Below is a small trained network, with its code and all its weights. Each question gives an input and a target symbol and asks what happens when units are switched off, that is, made to give their printed mean instead of their output.

import numpy as np


def w(rows, s, z=0):
    codes = np.array(rows[::2]) - 128.0
    scale = np.full(codes.shape[1], s)
    scale[-1] = z or s
    return codes * scale


def norm(h):
    return h / np.sqrt((h * h).mean(-1, keepdims=True) + 1e-5)


def f(y):
    return np.maximum(y, 0)


def softmax(a):
    e = np.exp(a - a.max(-1, keepdims=True))
    return e / e.sum(-1, keepdims=True)


def log_softmax(a):
    a = a - a.max(-1, keepdims=True)
    return a - np.log(np.exp(a).sum(-1, keepdims=True))


def net(x, mask):
    ids = ['ΛΠΨΩαγεζημτφ'.index(c) for c in x.split()]
    T = len(ids)
    res = E[ids] + P[:T]
    u = 0
    for l in range(3):
        q, k, v = (norm(res) @ M[l].T for M in (Q, K, V))
        z = softmax(np.where(np.tri(T) > 0, q @ k.T / 2**0.5, -1e9)) @ v
        res = res + np.where(mask[u], z, O[l][:, -1]) @ O[l][:, :-1]
        u += 1
        y = f(norm(res) @ A[l][:, :-1].T + A[l][:, -1])
        res = res + np.where(mask[u : u + 8], y, B[l][:, -1]) @ B[l][:, :-1]
        u += 8
    return log_softmax(norm(res)[-1] @ U[:, :-1].T + U[:, -1])


Q, K, V, O, A, B = {}, {}, {}, {}, {}, {}
E = w([
[53,22,51],'Λ',
[78,105,122],'Π',
[75,105,115],'Ψ',
[83,90,109],'Ω',
[114,73,57],'α',
[252,114,83],'γ',
[109,69,59],'ε',
[76,97,123],'ζ',
[35,169,121],'η',
[141,99,121],'μ',
[103,202,103],'τ',
[127,208,174],'φ',
],0.023)
P = w([
[62,156,12],'0',
[102,200,15],'1',
[113,221,57],'2',
[126,218,77],'3',
[131,98,146],'4',
[136,100,168],'5',
[132,97,178],'6',
[142,73,182],'7',
[157,60,172],'8',
[145,66,207],'9',
[152,39,211],'10',
[167,38,204],'11',
[146,61,243],'12',
[197,2,191],'13',
],0.006)
Q[0] = w([
[163,143,215],'0.h0',
[254,227,160],'0.h0',
],0.0067)
K[0] = w([
[118,141,179],'0.h0',
[5,121,179],'0.h0',
],0.014)
V[0] = w([
[223,182,94],'0.h0',
[78,255,112],'0.h0',
],0.0078)
O[0] = w([
[180,58,193,188],'0.h0',
[110,88,3,8],'0.h0',
],0.0036,0.0011)
A[0] = w([
[98,29,137,167],'0.n0',
[254,18,105,247],'0.n1',
[111,172,127,73],'0.n2',
[92,38,164,254],'0.n3',
[93,84,40,151],'0.n4',
[65,161,39,70],'0.n5',
[105,54,46,118],'0.n6',
[207,153,49,37],'0.n7',
],0.0079,0.0028)
B[0] = w([
[154,224,121,213],'0.n0',
[81,163,255,254],'0.n1',
[84,82,205,141],'0.n2',
[124,217,156,231],'0.n3',
[82,200,147,181],'0.n4',
[104,174,189,164],'0.n5',
[132,219,79,188],'0.n6',
[170,161,222,150],'0.n7',
],0.0069,0.0077)
Q[1] = w([
[197,252,254],'1.h0',
[59,110,42],'1.h0',
],0.008)
K[1] = w([
[255,113,110],'1.h0',
[54,189,224],'1.h0',
],0.0099)
V[1] = w([
[8,186,161],'1.h0',
[140,207,161],'1.h0',
],0.014)
O[1] = w([
[69,50,7,185],'1.h0',
[218,86,126,249],'1.h0',
],0.011)
A[1] = w([
[222,144,117,203],'1.n0',
[43,121,78,254],'1.n1',
[107,157,206,145],'1.n2',
[161,152,126,136],'1.n3',
[156,164,142,162],'1.n4',
[31,248,192,138],'1.n5',
[104,124,167,88],'1.n6',
[108,134,64,115],'1.n7',
],0.015,0.0053)
B[1] = w([
[104,118,206,196],'1.n0',
[252,170,156,246],'1.n1',
[181,111,191,195],'1.n2',
[119,106,210,154],'1.n3',
[118,137,214,175],'1.n4',
[235,95,136,193],'1.n5',
[130,103,103,138],'1.n6',
[204,95,121,191],'1.n7',
],0.011)
Q[2] = w([
[9,154,109],'2.h0',
[251,71,181],'2.h0',
],0.015)
K[2] = w([
[127,2,84],'2.h0',
[110,203,182],'2.h0',
],0.015)
V[2] = w([
[134,90,10],'2.h0',
[126,81,207],'2.h0',
],0.011)
O[2] = w([
[255,16,103,2],'2.h0',
[116,156,118,197],'2.h0',
],0.0093,0.0038)
A[2] = w([
[147,101,142,150],'2.n0',
[173,168,95,126],'2.n1',
[53,123,201,103],'2.n2',
[60,179,39,107],'2.n3',
[95,163,80,84],'2.n4',
[177,11,117,252],'2.n5',
[145,70,110,129],'2.n6',
[51,100,158,20],'2.n7',
],0.012,0.0037)
B[2] = w([
[155,110,177,169],'2.n0',
[100,35,81,178],'2.n1',
[199,200,159,173],'2.n2',
[1,101,114,133],'2.n3',
[75,113,128,131],'2.n4',
[5,129,222,254],'2.n5',
[39,152,156,174],'2.n6',
[147,117,108,128],'2.n7',
],0.0085,0.0087)
U = w([
[211,255,108,105],'Λ',
[38,186,100,241],'Π',
[18,20,225,92],'Ψ',
[198,98,78,247],'Ω',
[121,149,135,52],'α',
[139,54,178,139],'γ',
[112,164,152,92],'ε',
[115,141,133,47],'ζ',
[111,161,145,91],'η',
[113,161,151,95],'μ',
[120,129,133,1],'τ',
[119,137,111,35],'φ',
],0.011,0.0068)

Each question gives the input, a string of symbols that net reads in full, and the target symbol t.
The units are the heads (2 rows each of Q, K, V and O) and the neurons (one row each of A and B). Each row of codes is followed by its name. A weight is (code - 128) times the scale printed after its matrix; where a second scale follows, it is the last column's (O, A, B and U).
mask holds one flag per unit, layer by layer, with each layer's heads first. A switched-off unit (its flag False) gives its mean, the last column of its rows in O or B, instead of its output. The means were averaged over made-up inputs and are rounded, as every weight is.
A unit's drop is (log p(t) with every unit on - log p(t) with that unit switched off) / (log p(t) with every unit on - log p(t) with every unit switched off).
The circuit of an input: a set's keep is (log p(t) with only the set's units on - log p(t) with every unit switched off) / (log p(t) with every unit on - log p(t) with every unit switched off). Starting from the 12 units with the biggest drops (on a tie, the unit counted first), units are removed one at a time, each time the one whose removal leaves the highest keep (on an exact tie, the one counted first), for as long as the keep stays at least 0.8.
units of the circuit, in order: the units of the circuit, biggest drop first
k most important neurons: the k neurons with the biggest drops, biggest first
top k neurons in layer l: the k neurons of layer l with the biggest drops, biggest first
drop when u is switched off: that unit's drop, to one decimal
input τ Ω μ η μ ε μ μ μ η, target γ: most important neuron	1.n1
input η φ φ η μ η φ Λ, target Ω: units of the circuit, in order	1.h0, 1.n1, 1.n0
input μ Ψ φ Ω μ ζ μ μ Λ Ψ, target Ω: units of the circuit, in order	1.h0, 1.n0, 0.n1, 1.n4
input ε μ Ω Π φ φ, target γ: 2 most important neurons	2.n5, 0.n4
input η Π τ, target Ω: units of the circuit, in order	1.h0, 2.h0
input μ η Λ μ φ μ ε, target Ω: units of the circuit, in order	1.h0, 1.n1, 1.n0
input ζ μ μ Ω μ Λ φ μ Π φ φ, target Ψ: 3 most important neurons	0.n1, 2.n5, 1.n5
input Π μ φ Ω Ω ε φ μ η, target Ω: 4 most important neurons	1.n1, 1.n0, 0.n1, 1.n4
input ζ ζ ζ Ω η μ μ φ φ, target γ: 3 most important neurons	2.n5, 0.n1, 0.n4
input μ Ω μ μ μ φ φ μ Π φ Ω φ, target Ψ: 3 most important neurons	0.n1, 1.n1, 2.n5
input μ μ Ψ μ Ψ φ Ω φ ε, target Ω: top 3 neurons in layer 0	0.n6, 0.n4, 0.n0
input μ Ω φ μ φ μ φ μ μ τ, target Ω: 2 most important neurons	1.n1, 1.n0
input ζ Λ φ μ, target Ω: top 3 neurons in layer 1	1.n1, 1.n0, 1.n4
input μ Λ ε α φ, target Ω: most important neuron	1.n1
input Ψ μ φ η Π τ μ Ψ ε φ μ, target Ψ: 2 most important neurons	2.n5, 1.n5
input γ Λ μ μ γ φ μ Λ γ γ Λ, target Π: 3 most important neurons	1.n5, 2.n3, 1.n2
input η Ψ α μ η μ Π μ μ μ Π η μ, target Ψ: 2 most important neurons	0.n1, 1.n1
input Ω μ Λ η μ ζ η Π ζ η α, target Ω: top 2 neurons in layer 0	0.n6, 0.n0
input μ μ ζ Λ η μ φ, target Ω: 2 most important neurons	0.n1, 1.n1
input Π μ μ Ω μ φ ζ μ α, target Ω: top 2 neurons in layer 0	0.n6, 0.n4
input γ η μ φ μ φ φ η Λ, target Π: most important neuron	2.n3
input φ φ Ψ, target Ω: drop when 0.n6 is switched off	0.0
input φ μ ε ε ζ, target Ω: drop when 1.h0 is switched off	0.4
input Ψ μ Π, target Ω: drop when 1.n1 is switched off	0.3
